Here is a tiny trained network, its code and every weight. The questions are about switching its units off for an input and a target symbol, where a switched-off unit gives its printed mean instead of its output.

import numpy as np


def w(rows, s, z=0):
    codes = np.array(rows[::2]) - 128.0
    scale = np.full(codes.shape[1], s)
    scale[-1] = z or s
    return codes * scale


def norm(h):
    return h / np.sqrt((h * h).mean(-1, keepdims=True) + 1e-5)


def f(y):
    return y / 2 * (1 + np.tanh(0.7978845608 * (y + 0.044715 * y**3)))


def softmax(a):
    e = np.exp(a - a.max(-1, keepdims=True))
    return e / e.sum(-1, keepdims=True)


def log_softmax(a):
    a = a - a.max(-1, keepdims=True)
    return a - np.log(np.exp(a).sum(-1, keepdims=True))


def net(x, mask):
    ids = ['αβγδζηθξστφψ'.index(c) for c in x.split()]
    T = len(ids)
    res = E[ids] + P[:T]
    r = norm(res)
    for j in range(3):
        rows = slice(3 * j, 3 * j + 3)
        q, k, v = (r @ M[0][rows].T for M in (Q, K, V))
        z = softmax(np.where(np.tri(T) > 0, q @ k.T / 3**0.5, -1e9)) @ v
        o = O[0][rows]
        res = res + np.where(mask[j], z, o[:, -1]) @ o[:, :-1]
    y = f(norm(res) @ A[0][:, :-1].T + A[0][:, -1])
    res = res + np.where(mask[3:27], y, B[0][:, -1]) @ B[0][:, :-1]
    return log_softmax(norm(res)[-1] @ U[:, :-1].T + U[:, -1])


Q, K, V, O, A, B = {}, {}, {}, {}, {}, {}
E = w([
[78,151,118],'α',
[180,162,159],'β',
[144,221,139],'γ',
[117,151,173],'δ',
[155,167,124],'ζ',
[4,147,153],'η',
[84,147,161],'θ',
[152,177,64],'ξ',
[191,159,189],'σ',
[74,152,98],'τ',
[85,170,50],'φ',
[76,152,107],'ψ',
],0.0029)
P = w([
[138,121,147],'0',
[51,249,69],'1',
[129,101,139],'2',
[14,230,71],'3',
[125,71,135],'4',
[2,250,69],'5',
],0.0035)
Q[0] = w([
[128,67,187],'H1',
[121,145,97],'H1',
[128,79,183],'H1',
[2,182,105],'H2',
[48,117,149],'H2',
[78,168,53],'H2',
[73,120,175],'H3',
[166,223,101],'H3',
[79,145,114],'H3',
],0.013)
K[0] = w([
[87,172,143],'H1',
[148,103,103],'H1',
[89,178,146],'H1',
[145,4,120],'H2',
[99,43,136],'H2',
[157,70,88],'H2',
[47,75,149],'H3',
[127,234,117],'H3',
[77,128,78],'H3',
],0.014)
V[0] = w([
[147,93,84],'H1',
[112,203,157],'H1',
[132,15,153],'H1',
[161,173,4],'H2',
[58,82,229],'H2',
[48,119,26],'H2',
[81,151,129],'H3',
[15,83,105],'H3',
[45,102,24],'H3',
],0.0041)
O[0] = w([
[141,66,142,91],'H1',
[106,200,163,207],'H1',
[126,57,54,5],'H1',
[88,8,95,114],'H2',
[136,252,194,181],'H2',
[48,104,227,215],'H2',
[180,111,76,212],'H3',
[218,158,84,226],'H3',
[192,213,40,237],'H3',
],0.0038,0.0023)
A[0] = w([
[37,67,138,215],'N1',
[105,134,138,128],'N2',
[187,121,2,46],'N3',
[214,99,146,165],'N4',
[224,56,172,181],'N5',
[67,100,121,125],'N6',
[116,110,149,85],'N7',
[106,26,28,3],'N8',
[92,125,115,88],'N9',
[85,141,110,143],'N10',
[82,147,205,183],'N11',
[183,108,136,116],'N12',
[225,45,178,179],'N13',
[95,142,145,140],'N14',
[148,130,149,127],'N15',
[95,110,114,72],'N16',
[202,74,161,124],'N17',
[151,108,129,109],'N18',
[143,135,137,107],'N19',
[119,143,120,141],'N20',
[177,140,126,67],'N21',
[37,151,74,179],'N22',
[121,131,126,118],'N23',
[208,65,163,167],'N24',
],0.0094,0.0035)
B[0] = w([
[190,155,104,196],'N1',
[133,111,135,142],'N2',
[98,62,143,148],'N3',
[118,186,156,110],'N4',
[116,200,210,116],'N5',
[184,146,125,149],'N6',
[144,135,104,113],'N7',
[188,204,71,167],'N8',
[159,134,138,131],'N9',
[145,103,165,172],'N10',
[104,76,129,204],'N11',
[136,177,144,105],'N12',
[117,213,254,120],'N13',
[128,101,141,159],'N14',
[114,132,115,124],'N15',
[160,148,118,121],'N16',
[134,165,168,108],'N17',
[127,164,119,108],'N18',
[122,131,122,123],'N19',
[119,113,143,152],'N20',
[124,146,110,114],'N21',
[156,96,185,254],'N22',
[131,126,131,130],'N23',
[99,190,215,113],'N24',
],0.0074,0.0053)
U = w([
[110,164,190,139],'α',
[100,85,37,82],'β',
[136,127,191,253],'γ',
[204,215,135,140],'δ',
[95,13,93,47],'ζ',
[106,219,156,173],'η',
[118,210,97,164],'θ',
[249,118,76,152],'ξ',
[117,143,43,95],'σ',
[65,98,187,61],'τ',
[204,50,191,155],'φ',
[22,114,134,64],'ψ',
],0.013,0.0021)

Each question gives the input, a string of symbols that net reads in full, and the target symbol t.
The units are the heads (3 rows each of Q, K, V and O) and the neurons (one row each of A and B). Each row of codes is followed by its name. A weight is (code - 128) times the scale printed after its matrix; where a second scale follows, it is the last column's (O, A, B and U).
mask holds one flag per unit, heads first, then neurons. A switched-off unit (its flag False) gives its mean, the last column of its rows in O or B, instead of its output. The means were averaged over made-up inputs and are rounded, as every weight is.
A unit's drop is (log p(t) with every unit on - log p(t) with that unit switched off) / (log p(t) with every unit on - log p(t) with every unit switched off).
The circuit of an input: a set's keep is (log p(t) with only the set's units on - log p(t) with every unit switched off) / (log p(t) with every unit on - log p(t) with every unit switched off). Starting from the 12 units with the biggest drops (on a tie, the unit counted first), units are removed one at a time, each time the one whose removal leaves the highest keep (on an exact tie, the one counted first), for as long as the keep stays at least 0.8.
units of the circuit, in order: the units of the circuit, biggest drop first
most important unit: the unit with the biggest drop
top k neurons: the k neurons with the biggest drops, biggest first
drop of u: that unit's drop, to one decimal
input τ φ η σ, target η: top 2 neurons => [N1 N8]
input ψ δ ξ ζ, target ξ: units of the circuit, in order => [H2 N8 N22]
input σ ξ ζ γ, target β: most important unit => H2
input ψ θ φ ζ, target φ: units of the circuit, in order => [H2 N22]
input ζ γ η ζ ζ φ, target ζ: units of the circuit, in order => [N3 H1]
input η ξ η ξ, target η: units of the circuit, in order => [H2 N1]
input η γ θ σ θ, target η: top 2 neurons => [N22 N1]
input ζ η τ, target β: top 3 neurons => [N22 N1 N8]
input θ σ β φ, target β: top 2 neurons => [N3 N11]
input φ η ξ, target δ: top 2 neurons => [N8 N13]
input η α η β, target η: top 3 neurons => [N1 N8 N6]
input η η ζ θ, target ζ: top 2 neurons => [N8 N1]
input β φ ζ γ φ ξ, target φ: drop of N12 => 0.0
input θ φ ψ σ, target ψ: top neuron => [N1]
input α ξ α, target θ: drop of H2 => 0.4
input η φ ζ α, target ζ: drop of N3 => 0.2
input θ θ η, target ψ: top 4 neurons => [N1 N22 N8 N11]
